Below are the code and all the weights of a small trained network. Each question names an input and a class and asks about switching units off, where a switched-off unit gives its printed mean instead of its output.

import numpy as np


def w(rows, s, z=0):
    codes = np.array(rows[::2]) - 128.0
    scale = np.full(codes.shape[1], s)
    scale[-1] = z or s
    return codes * scale


def f(y):
    return np.maximum(y, 0)


def log_softmax(a):
    a = a - a.max(-1, keepdims=True)
    return a - np.log(np.exp(a).sum(-1, keepdims=True))


def net(x, mask):
    res = np.array(x, float).reshape(1, 7) / 4 @ E
    y = f(res @ A[0][:, :-1].T + A[0][:, -1])
    res = res + np.where(mask, y, B[0][:, -1]) @ B[0][:, :-1]
    return log_softmax(res[-1] @ U[:, :-1].T + U[:, -1])


A, B = {}, {}
E = w([
[116,134,170,103],'x0',
[62,212,79,66],'x1',
[120,218,141,202],'x2',
[191,128,237,147],'x3',
[142,19,80,112],'x4',
[230,147,1,148],'x5',
[180,161,94,20],'x6',
],0.0053)
A[0] = w([
[104,162,90,109,69],'n0',
[123,120,159,131,251],'n1',
[124,141,221,38,137],'n2',
[100,228,128,80,124],'n3',
[110,223,137,100,161],'n4',
[66,67,26,34,164],'n5',
[107,220,113,96,179],'n6',
[67,205,160,245,104],'n7',
[145,210,147,89,179],'n8',
[68,84,117,170,89],'n9',
[130,133,154,109,95],'n10',
[123,135,161,87,62],'n11',
[234,75,150,170,185],'n12',
[110,179,218,8,125],'n13',
[168,98,79,142,109],'n14',
[163,107,144,197,189],'n15',
[154,134,169,151,161],'n16',
[154,140,126,122,155],'n17',
],0.011,0.0034)
B[0] = w([
[101,96,107,92,161],'n0',
[183,110,100,168,191],'n1',
[109,37,92,204,216],'n2',
[160,76,215,108,208],'n3',
[161,90,205,106,207],'n4',
[132,131,15,36,255],'n5',
[160,68,204,127,214],'n6',
[92,199,205,210,214],'n7',
[163,54,124,124,205],'n8',
[177,187,145,96,162],'n9',
[120,99,125,130,143],'n10',
[119,106,102,161,150],'n11',
[252,164,135,80,239],'n12',
[101,27,101,186,233],'n13',
[163,164,151,159,186],'n14',
[192,167,152,147,197],'n15',
[115,121,84,126,173],'n16',
[152,120,117,140,156],'n17',
],0.02,0.0067)
U = w([
[112,48,166,179,144],'0',
[134,90,93,57,183],'1',
[224,146,102,123,153],'2',
[182,147,91,200,229],'3',
[166,105,2,119,67],'4',
[89,134,167,102,21],'5',
[29,127,104,78,1],'6',
[124,201,188,248,109],'7',
],0.008,0.0049)

Each question gives the input, the list of numbers given to net, and the class t.
The units are the neurons (one row each of A and B). Each row of codes is followed by its name. A weight is (code - 128) times the scale printed after its matrix; where a second scale follows, it is the last column's (A, B and U).
mask holds one flag per neuron, in row order. A switched-off neuron (its flag False) gives its mean, the last column of its row in B, instead of its output. The means were averaged over made-up inputs and are rounded, as every weight is.
A unit's drop is (log p(t) with every unit on - log p(t) with that unit switched off) / (log p(t) with every unit on - log p(t) with every unit switched off).
The circuit of an input: a set's keep is (log p(t) with only the set's units on - log p(t) with every unit switched off) / (log p(t) with every unit on - log p(t) with every unit switched off). Starting from the 12 units with the biggest drops (on a tie, the unit counted first), units are removed one at a time, each time the one whose removal leaves the highest keep (on an exact tie, the one counted first), for as long as the keep stays at least 0.8.
circuit, biggest first: the units of the circuit, biggest drop first
unit that matters most: the unit with the biggest drop
k most important neurons: the k neurons with the biggest drops, biggest first
drop of u: that unit's drop, to one decimal
input [2,4,-2,4,-7,-1,-6], class 7: unit that matters most => n7
input [-2,-6,8,-4,5,5,-4], class 7: circuit, biggest first => [n5 n7]
input [-2,-3,7,7,2,6,-4], class 7: 3 most important neurons => [n7 n5 n8]
input [2,0,1,-1,1,0,-2], class 7: circuit, biggest first => [n5 n8 n13]
input [4,-3,6,-6,-4,4,7], class 0: 3 most important neurons => [n12 n5 n6]
input [-5,-7,8,4,-5,4,-1], class 7: 2 most important neurons => [n7 n5]
input [-2,7,-2,-3,1,5,-7], class 1: 3 most important neurons => [n2 n1 n13]
input [-2,5,3,-7,1,1,-5], class 1: 2 most important neurons => [n5 n0]
input [6,7,-4,2,1,3,-1], class 1: 2 most important neurons => [n5 n7]
input [7,8,-3,-7,-4,3,2], class 1: drop of n5 => 1.8
input [5,3,-1,-2,-1,-3,-7], class 7: drop of n7 => 0.2
input [-1,-8,8,0,-8,1,0], class 7: drop of n7 => 0.7
input [3,0,-7,-2,5,6,-5], class 4: drop of n13 => -0.1
input [5,3,0,2,-1,-4,-8], class 7: circuit, biggest first => [n7]
